Below is a small trained network, with its code and all its weights. Each question gives an input and a class and asks what happens when units are switched off, that is, made to give their printed mean instead of their output.

import numpy as np


def w(rows, s, z=0):
    codes = np.array(rows[::2]) - 128.0
    scale = np.full(codes.shape[1], s)
    scale[-1] = z or s
    return codes * scale


def f(y):
    return y / 2 * (1 + np.tanh(0.7978845608 * (y + 0.044715 * y**3)))


def log_softmax(a):
    a = a - a.max(-1, keepdims=True)
    return a - np.log(np.exp(a).sum(-1, keepdims=True))


def net(x, mask):
    res = np.array(x, float).reshape(1, 3) / 4 @ E
    y = f(res @ A[0][:, :-1].T + A[0][:, -1])
    res = res + np.where(mask, y, B[0][:, -1]) @ B[0][:, :-1]
    return log_softmax(res[-1] @ U[:, :-1].T + U[:, -1])


A, B = {}, {}
E = w([
[254,212,116,139],'x0',
[160,107,220,4],'x1',
[155,97,255,234],'x2',
],0.005)
A[0] = w([
[102,139,79,200,36],'n0',
[2,80,150,120,95],'n1',
[131,122,171,158,65],'n2',
[141,118,157,87,19],'n3',
[121,130,104,160,10],'n4',
[113,139,62,73,86],'n5',
[139,110,166,160,99],'n6',
[56,107,143,125,89],'n7',
[88,106,135,126,85],'n8',
[132,120,172,159,68],'n9',
[200,147,113,133,113],'n10',
[117,137,75,85,78],'n11',
[86,98,133,126,103],'n12',
[127,125,183,170,64],'n13',
[137,125,178,66,41],'n14',
[98,116,134,126,88],'n15',
[138,121,177,67,45],'n16',
[186,152,119,132,84],'n17',
[138,122,180,65,42],'n18',
[117,131,61,72,98],'n19',
[124,125,97,166,31],'n20',
[127,115,194,180,90],'n21',
[167,156,124,131,118],'n22',
[128,130,138,135,79],'n23',
[111,136,80,193,32],'n24',
[123,125,106,156,22],'n25',
[117,138,90,96,79],'n26',
[194,153,117,132,71],'n27',
[132,120,165,155,60],'n28',
[70,117,142,125,86],'n29',
[228,153,110,134,123],'n30',
[138,109,119,127,136],'n31',
[123,129,110,114,90],'n32',
[116,144,129,137,63],'n33',
],0.016,0.0012)
B[0] = w([
[98,46,35,131,185],'n0',
[187,255,79,123,253],'n1',
[113,115,186,122,159],'n2',
[110,99,84,135,158],'n3',
[121,101,99,124,134],'n4',
[110,103,237,131,221],'n5',
[112,117,189,122,163],'n6',
[164,194,105,125,181],'n7',
[153,159,118,131,151],'n8',
[112,114,189,121,162],'n9',
[158,194,107,127,180],'n10',
[111,109,209,136,194],'n11',
[153,167,116,127,159],'n12',
[108,111,210,125,177],'n13',
[106,67,50,138,194],'n14',
[140,149,121,126,139],'n15',
[107,67,51,135,193],'n16',
[150,182,110,120,167],'n17',
[103,64,45,137,197],'n18',
[111,106,237,127,222],'n19',
[119,96,92,124,141],'n20',
[116,101,236,130,200],'n21',
[149,164,117,124,155],'n22',
[125,127,136,124,125],'n23',
[105,56,48,122,175],'n24',
[119,108,102,128,131],'n25',
[121,113,182,130,169],'n26',
[154,193,107,131,175],'n27',
[117,117,178,124,152],'n28',
[156,170,115,127,161],'n29',
[173,224,95,123,213],'n30',
[127,129,129,130,129],'n31',
[126,124,147,133,136],'n32',
[127,120,122,127,123],'n33',
],0.037,0.0065)
U = w([
[233,253,93,122,255],'0',
[100,88,254,129,93],'1',
[93,24,7,140,42],'2',
],0.0081,0.0006)

Each question gives the input, the list of numbers given to net, and the class t.
The units are the neurons (one row each of A and B). Each row of codes is followed by its name. A weight is (code - 128) times the scale printed after its matrix; where a second scale follows, it is the last column's (A, B and U).
mask holds one flag per neuron, in row order. A switched-off neuron (its flag False) gives its mean, the last column of its row in B, instead of its output. The means were averaged over made-up inputs and are rounded, as every weight is.
A unit's drop is (log p(t) with every unit on - log p(t) with that unit switched off) / (log p(t) with every unit on - log p(t) with every unit switched off).
unit that matters most: the unit with the biggest drop
k most important neurons: the k neurons with the biggest drops, biggest first
drop of u: that unit's drop, to one decimal
input [3,-7,6], class 2: 2 most important neurons -> [n0 n24]
input [-4,3,4], class 0: 4 most important neurons -> [n1 n5 n19 n11]
input [-8,-6,8], class 0: 2 most important neurons -> [n1 n7]
input [-3,4,2], class 2: unit that matters most -> n30
input [4,-3,-5], class 1: 3 most important neurons -> [n1 n5 n19]
input [0,-1,1], class 1: 3 most important neurons -> [n1 n30 n18]
input [-7,7,-3], class 0: 2 most important neurons -> [n1 n7]
input [7,-8,0], class 2: 3 most important neurons -> [n0 n24 n1]
input [1,0,2], class 1: 3 most important neurons -> [n1 n30 n7]
input [-4,-6,5], class 2: 2 most important neurons -> [n0 n24]
input [4,2,-5], class 1: drop of n5 -> 0.3
input [-1,-3,1], class 2: drop of n1 -> 0.1
input [7,-8,2], class 2: drop of n1 -> 0.6
input [2,-4,-2], class 2: unit that matters most -> n1
input [-6,-3,6], class 0: drop of n19 -> 0.7
